Below are the code and all the weights of a small trained network. Each question names an input and a class and asks about switching units off, where a switched-off unit gives its printed mean instead of its output.

import numpy as np


def w(rows, s, z=0):
    codes = np.array(rows[::2]) - 128.0
    scale = np.full(codes.shape[1], s)
    scale[-1] = z or s
    return codes * scale


def norm(h):
    return h / np.sqrt((h * h).mean(-1, keepdims=True) + 1e-5)


def f(y):
    return y / 2 * (1 + np.tanh(0.7978845608 * (y + 0.044715 * y**3)))


def log_softmax(a):
    a = a - a.max(-1, keepdims=True)
    return a - np.log(np.exp(a).sum(-1, keepdims=True))


def net(x, mask):
    res = np.array(x, float).reshape(1, 8) / 4 @ E
    u = 0
    for l in range(3):
        y = f(norm(res) @ A[l][:, :-1].T + A[l][:, -1])
        res = res + np.where(mask[u : u + 3], y, B[l][:, -1]) @ B[l][:, :-1]
        u += 3
    return log_softmax(norm(res)[-1] @ U[:, :-1].T + U[:, -1])


A, B = {}, {}
E = w([
[168,174,65,154,38,85,117],'x0',
[124,101,149,186,120,131,154],'x1',
[185,39,176,184,94,134,134],'x2',
[140,109,119,136,116,145,119],'x3',
[60,87,125,55,28,78,220],'x4',
[112,138,132,136,137,125,138],'x5',
[28,157,254,164,61,165,15],'x6',
[128,123,126,133,124,129,126],'x7',
],0.0086)
A[0] = w([
[111,81,171,30,255,194,85,3],'0.n1',
[213,203,107,199,210,185,52,15],'0.n2',
[177,210,67,169,62,53,66,23],'0.n3',
],0.0088,0.0039)
B[0] = w([
[56,120,74,203,169,99,143,206],'0.n1',
[142,74,202,49,113,33,203,254],'0.n2',
[96,3,71,207,204,146,133,195],'0.n3',
],0.015,0.0056)
A[1] = w([
[218,183,215,160,203,93,100,109],'1.n1',
[119,142,178,155,109,167,7,3],'1.n2',
[174,82,207,190,115,144,148,227],'1.n3',
],0.011,0.0019)
B[1] = w([
[227,42,219,68,2,145,200,178],'1.n1',
[138,173,216,77,65,236,63,180],'1.n2',
[251,161,25,247,174,20,187,253],'1.n3',
],0.0073,0.0058)
A[2] = w([
[154,146,19,157,236,147,151,100],'2.n1',
[254,122,168,39,161,91,158,253],'2.n2',
[61,64,92,203,154,102,113,83],'2.n3',
],0.0092,0.0045)
B[2] = w([
[127,247,89,172,100,211,66,197],'2.n1',
[91,206,247,165,81,174,140,254],'2.n2',
[137,161,16,165,175,65,126,179],'2.n3',
],0.012,0.0091)
U = w([
[118,172,153,175,122,113,111,252],'0',
[102,160,145,180,126,112,127,206],'1',
[129,31,175,24,69,27,209,75],'2',
[83,44,87,249,219,133,104,3],'3',
[173,221,189,131,90,254,53,30],'4',
],0.0089,0.0049)

Each question gives the input, the list of numbers given to net, and the class t.
The units are the neurons (one row each of A and B). Each row of codes is followed by its name. A weight is (code - 128) times the scale printed after its matrix; where a second scale follows, it is the last column's (A, B and U).
mask holds one flag per neuron, layer by layer. A switched-off neuron (its flag False) gives its mean, the last column of its row in B, instead of its output. The means were averaged over made-up inputs and are rounded, as every weight is.
A unit's drop is (log p(t) with every unit on - log p(t) with that unit switched off) / (log p(t) with every unit on - log p(t) with every unit switched off).
The circuit of an input: a set's keep is (log p(t) with only the set's units on - log p(t) with every unit switched off) / (log p(t) with every unit on - log p(t) with every unit switched off). Starting from all 9 units, units are removed one at a time, each time the one whose removal leaves the highest keep (on an exact tie, the one counted first), for as long as the keep stays at least 0.8.
circuit, biggest first: the units of the circuit, biggest drop first
most important unit: the unit with the biggest drop
top k neurons: the k neurons with the biggest drops, biggest first
top k neurons in layer l: the k neurons of layer l with the biggest drops, biggest first
input [-8,-6,-1,2,-1,1,4,3], class 3: circuit, biggest first	(0.n1)
input [-7,-5,-5,-1,-2,2,4,4], class 3: top 2 neurons	(0.n1; 2.n2)
input [-8,-7,-4,5,-8,8,5,-8], class 2: circuit, biggest first	(0.n2; 1.n1)
input [-4,-3,8,6,6,-5,-7,4], class 0: circuit, biggest first	(0.n2; 2.n2)
input [7,5,6,7,5,-5,5,3], class 3: circuit, biggest first	(2.n2; 0.n2)
input [-5,-5,-7,-3,1,5,-8,-3], class 4: top 2 neurons	(2.n1; 0.n3)
input [7,-2,-6,7,5,-2,-3,1], class 3: top 2 neurons	(0.n3; 2.n2)
input [-7,-3,2,1,2,7,0,4], class 3: top 2 neurons	(2.n2; 0.n1)
input [1,-4,-3,-8,-8,4,-6,-8], class 2: top 3 neurons	(0.n2; 1.n1; 2.n1)
input [4,0,6,-1,-4,-3,-7,-3], class 4: top 2 neurons	(2.n2; 0.n1)
input [1,-4,1,-4,0,6,8,-4], class 4: circuit, biggest first	(0.n2; 1.n2)
input [-4,-1,-6,-5,-5,5,-7,2], class 4: top 2 neurons in layer 2	(2.n1; 2.n2)
input [6,-1,0,0,0,4,-5,3], class 3: top 2 neurons	(0.n3; 2.n2)
input [-1,-4,8,-1,6,5,-4,2], class 0: circuit, biggest first	(0.n2)
input [8,-6,-7,-6,-1,2,-7,1], class 3: top 2 neurons	(0.n3; 0.n2)
input [7,-3,-6,2,6,4,-8,-6], class 4: top 2 neurons	(0.n2; 2.n1)
input [6,-3,0,-5,4,-8,-7,-3], class 4: top 3 neurons	(0.n2; 2.n1; 0.n1)
input [-6,-2,-4,3,-8,-8,-7,3], class 2: top 3 neurons	(0.n2; 0.n3; 1.n1)
input [0,3,0,-2,-3,0,-5,1], class 4: top 2 neurons in layer 2	(2.n2; 2.n3)
input [-8,-1,-2,7,-4,6,6,-6], class 3: most important unit	0.n1
input [-6,-2,-5,3,4,4,-2,-8], class 3: top 2 neurons in layer 0	(0.n1; 0.n2)
input [4,-5,-5,-4,3,2,-6,-5], class 4: top 2 neurons in layer 2	(2.n1; 2.n3)
